Below are the code and all the weights of a small trained network. Each question names an input and a class and asks about switching units off, where a switched-off unit gives its printed mean instead of its output.

import numpy as np


def w(rows, s, z=0):
    codes = np.array(rows[::2]) - 128.0
    scale = np.full(codes.shape[1], s)
    scale[-1] = z or s
    return codes * scale


def norm(h):
    return h / np.sqrt((h * h).mean(-1, keepdims=True) + 1e-5)


def f(y):
    return y / 2 * (1 + np.tanh(0.7978845608 * (y + 0.044715 * y**3)))


def log_softmax(a):
    a = a - a.max(-1, keepdims=True)
    return a - np.log(np.exp(a).sum(-1, keepdims=True))


def net(x, mask):
    res = np.array(x, float).reshape(1, 3) / 4 @ E
    u = 0
    for l in range(2):
        y = f(norm(res) @ A[l][:, :-1].T + A[l][:, -1])
        res = res + np.where(mask[u : u + 9], y, B[l][:, -1]) @ B[l][:, :-1]
        u += 9
    return log_softmax(norm(res)[-1] @ U[:, :-1].T + U[:, -1])


A, B = {}, {}
E = w([
[145,94,215,1,70],'x0',
[49,173,182,121,157],'x1',
[33,54,44,76,134],'x2',
],0.0046)
A[0] = w([
[170,3,92,157,121,5],'L0N1',
[198,41,92,158,72,43],'L0N2',
[86,92,104,118,116,252],'L0N3',
[68,56,42,82,33,33],'L0N4',
[88,68,204,101,147,195],'L0N5',
[105,72,117,188,146,74],'L0N6',
[199,95,77,151,19,138],'L0N7',
[177,102,10,141,49,183],'L0N8',
[49,197,159,142,151,169],'L0N9',
],0.0071,0.0026)
B[0] = w([
[39,100,155,53,137,164],'L0N1',
[5,141,183,41,191,176],'L0N2',
[114,193,202,193,77,220],'L0N3',
[125,136,92,162,61,252],'L0N4',
[181,43,137,208,205,215],'L0N5',
[189,74,134,91,58,138],'L0N6',
[55,159,254,156,234,209],'L0N7',
[121,137,214,176,196,247],'L0N8',
[70,120,245,84,207,213],'L0N9',
],0.0043,0.0034)
A[1] = w([
[69,90,63,116,83,211],'L1N1',
[83,246,60,140,209,209],'L1N2',
[205,182,128,95,186,168],'L1N3',
[154,162,161,158,118,209],'L1N4',
[112,82,209,201,94,250],'L1N5',
[77,50,78,89,138,173],'L1N6',
[242,194,147,129,135,61],'L1N7',
[131,100,67,171,137,122],'L1N8',
[145,115,226,3,43,165],'L1N9',
],0.0076,0.0018)
B[1] = w([
[120,254,116,109,65,166],'L1N1',
[219,46,139,119,97,203],'L1N2',
[36,115,131,110,137,166],'L1N3',
[106,159,44,121,39,177],'L1N4',
[104,124,62,69,152,254],'L1N5',
[175,150,247,169,119,170],'L1N6',
[66,151,188,99,103,176],'L1N7',
[146,136,161,101,121,134],'L1N8',
[186,105,77,212,133,243],'L1N9',
],0.0074,0.0057)
U = w([
[221,99,108,225,92,154],'0',
[82,253,193,155,33,135],'1',
[109,116,229,156,199,144],'2',
[97,127,67,55,131,163],'3',
[185,202,117,59,133,2],'4',
],0.014,0.0074)

Each question gives the input, the list of numbers given to net, and the class t.
The units are the neurons (one row each of A and B). Each row of codes is followed by its name. A weight is (code - 128) times the scale printed after its matrix; where a second scale follows, it is the last column's (A, B and U).
mask holds one flag per neuron, layer by layer. A switched-off neuron (its flag False) gives its mean, the last column of its row in B, instead of its output. The means were averaged over made-up inputs and are rounded, as every weight is.
A unit's drop is (log p(t) with every unit on - log p(t) with that unit switched off) / (log p(t) with every unit on - log p(t) with every unit switched off).
The circuit of an input: a set's keep is (log p(t) with only the set's units on - log p(t) with every unit switched off) / (log p(t) with every unit on - log p(t) with every unit switched off). Starting from the 12 units with the biggest drops (on a tie, the unit counted first), units are removed one at a time, each time the one whose removal leaves the highest keep (on an exact tie, the one counted first), for as long as the keep stays at least 0.8.
units of the circuit, in order: the units of the circuit, biggest drop first
unit that matters most: the unit with the biggest drop
top k neurons: the k neurons with the biggest drops, biggest first
k most important neurons of layer l: the k neurons of layer l with the biggest drops, biggest first
drop when u is switched off: that unit's drop, to one decimal
input [-2,-6,5], class 2: most important neuron of layer 1 => (L1N4)
input [3,3,0], class 3: 2 most important neurons of layer 1 => (L1N5, L1N6)
input [-7,7,8], class 1: units of the circuit, in order => (L1N1, L0N7, L1N6)
input [-6,-5,-8], class 1: units of the circuit, in order => (L1N7, L1N9)
input [1,3,4], class 1: units of the circuit, in order => (L0N7, L1N1, L1N6)
input [5,7,7], class 1: top 4 neurons => (L1N1, L0N8, L0N7, L0N4)
input [0,3,-2], class 3: top 3 neurons => (L1N6, L0N7, L0N2)
input [3,-3,4], class 1: 2 most important neurons of layer 0 => (L0N4, L0N9)
input [-4,-6,4], class 2: 2 most important neurons of layer 0 => (L0N8, L0N1)
input [-2,-2,-5], class 1: top 2 neurons => (L1N7, L1N4)
input [7,0,-6], class 0: top 2 neurons => (L1N9, L1N1)
input [5,-7,-1], class 2: top 2 neurons => (L0N7, L0N2)
input [3,-7,-5], class 2: top 3 neurons => (L0N7, L0N2, L1N1)
input [-8,3,5], class 0: units of the circuit, in order => (L1N2)
input [0,2,-3], class 3: 2 most important neurons of layer 0 => (L0N9, L0N3)
input [1,-5,-5], class 1: 3 most important neurons of layer 0 => (L0N9, L0N5, L0N1)
input [-7,6,2], class 0: top 2 neurons => (L1N2, L0N7)
input [-6,-7,-5], class 2: 3 most important neurons of layer 0 => (L0N7, L0N8, L0N4)
input [1,-1,1], class 3: 2 most important neurons of layer 0 => (L0N4, L0N9)
input [8,5,2], class 0: unit that matters most => L1N9
input [7,5,7], class 0: 2 most important neurons of layer 1 => (L1N9, L1N7)
input [6,1,-5], class 0: top 2 neurons => (L1N9, L1N1)
input [-1,-1,0], class 3: 2 most important neurons of layer 1 => (L1N6, L1N5)
input [-3,-8,4], class 2: top 2 neurons => (L0N8, L0N7)
input [-4,4,1], class 0: top 2 neurons => (L1N2, L0N7)
input [0,-1,-3], class 3: 3 most important neurons of layer 1 => (L1N6, L1N3, L1N1)
input [-6,-3,8], class 1: top neuron => (L1N1)
input [-3,-7,5], class 2: top 2 neurons => (L0N8, L0N7)
input [0,-5,-4], class 2: 2 most important neurons of layer 0 => (L0N7, L0N2)
input [-4,-8,3], class 2: drop when L0N8 is switched off => 0.1
